Below is a small trained network, with its code and all its weights. Each question gives an input and a class and asks what happens when units are switched off, that is, made to give their printed mean instead of their output.

import numpy as np


def w(rows, s, z=0):
    codes = np.array(rows[::2]) - 128.0
    scale = np.full(codes.shape[1], s)
    scale[-1] = z or s
    return codes * scale


def f(y):
    return np.maximum(y, 0)


def log_softmax(a):
    a = a - a.max(-1, keepdims=True)
    return a - np.log(np.exp(a).sum(-1, keepdims=True))


def net(x, mask):
    res = np.array(x, float).reshape(1, 6) / 4 @ E
    y = f(res @ A[0][:, :-1].T + A[0][:, -1])
    res = res + np.where(mask, y, B[0][:, -1]) @ B[0][:, :-1]
    return log_softmax(res[-1] @ U[:, :-1].T + U[:, -1])


A, B = {}, {}
E = w([
[128,129,128],'x0',
[148,212,179],'x1',
[29,149,125],'x2',
[130,125,136],'x3',
[105,8,142],'x4',
[129,131,129],'x5',
],0.013)
A[0] = w([
[106,135,221,147],'n0',
[218,93,108,254],'n1',
[101,208,121,79],'n2',
[216,135,119,219],'n3',
[186,127,137,74],'n4',
[175,100,135,188],'n5',
[166,62,72,45],'n6',
[144,99,151,91],'n7',
[155,104,82,150],'n8',
[152,149,136,66],'n9',
[100,148,209,64],'n10',
[79,94,87,89],'n11',
[92,117,59,92],'n12',
[169,209,91,110],'n13',
[202,131,128,193],'n14',
[183,138,120,108],'n15',
[158,180,138,113],'n16',
[93,209,112,137],'n17',
[37,145,163,202],'n18',
[37,119,113,178],'n19',
[93,102,132,47],'n20',
[112,179,149,24],'n21',
[84,138,125,164],'n22',
[90,102,126,1],'n23',
[248,139,126,179],'n24',
[180,170,156,129],'n25',
[186,74,93,78],'n26',
[123,160,160,62],'n27',
[79,134,125,128],'n28',
],0.016,0.0065)
B[0] = w([
[189,212,64,176],'n0',
[100,91,43,247],'n1',
[168,211,121,222],'n2',
[150,6,119,217],'n3',
[66,89,181,162],'n4',
[121,98,54,196],'n5',
[75,92,100,208],'n6',
[66,86,58,157],'n7',
[120,134,72,180],'n8',
[184,148,168,144],'n9',
[164,211,112,163],'n10',
[152,143,222,203],'n11',
[147,142,204,183],'n12',
[152,143,134,221],'n13',
[209,25,143,200],'n14',
[189,18,173,165],'n15',
[173,162,146,188],'n16',
[144,201,124,242],'n17',
[169,195,155,253],'n18',
[158,163,228,252],'n19',
[147,70,208,161],'n20',
[206,175,130,173],'n21',
[148,181,143,191],'n22',
[125,49,213,155],'n23',
[177,1,166,231],'n24',
[193,64,178,190],'n25',
[61,107,74,202],'n26',
[210,181,95,157],'n27',
[160,138,195,185],'n28',
],0.0094,0.012)
U = w([
[178,47,2,252],'0',
[162,47,203,92],'1',
[87,167,169,255],'2',
[126,196,53,2],'3',
[36,24,20,21],'4',
],0.0074,0.0072)

Each question gives the input, the list of numbers given to net, and the class t.
The units are the neurons (one row each of A and B). Each row of codes is followed by its name. A weight is (code - 128) times the scale printed after its matrix; where a second scale follows, it is the last column's (A, B and U).
mask holds one flag per neuron, in row order. A switched-off neuron (its flag False) gives its mean, the last column of its row in B, instead of its output. The means were averaged over made-up inputs and are rounded, as every weight is.
A unit's drop is (log p(t) with every unit on - log p(t) with that unit switched off) / (log p(t) with every unit on - log p(t) with every unit switched off).
The circuit of an input: a set's keep is (log p(t) with only the set's units on - log p(t) with every unit switched off) / (log p(t) with every unit on - log p(t) with every unit switched off). Starting from the 12 units with the biggest drops (on a tie, the unit counted first), units are removed one at a time, each time the one whose removal leaves the highest keep (on an exact tie, the one counted first), for as long as the keep stays at least 0.8.
circuit, biggest first: the units of the circuit, biggest drop first
unit that matters most: the unit with the biggest drop
k most important neurons: the k neurons with the biggest drops, biggest first
drop of u: that unit's drop, to one decimal
input [0,4,-2,1,2,4], class 0: circuit, biggest first => [n19; n11]
input [-6,6,2,2,2,8], class 2: unit that matters most => n1
input [-8,8,-2,5,3,2], class 0: circuit, biggest first => [n19; n0]
input [-5,7,2,-5,3,4], class 2: 2 most important neurons => [n1; n5]
input [2,6,-5,4,3,8], class 0: 2 most important neurons => [n19; n1]
input [6,8,-8,-4,4,0], class 0: 3 most important neurons => [n1; n19; n5]
input [-2,7,1,-6,-3,6], class 3: drop of n17 => 0.1
input [7,5,1,6,2,-4], class 2: drop of n14 => 0.1
input [7,3,-5,5,8,-6], class 0: drop of n13 => -0.1
input [8,3,3,4,7,-2], class 2: drop of n14 => 0.2
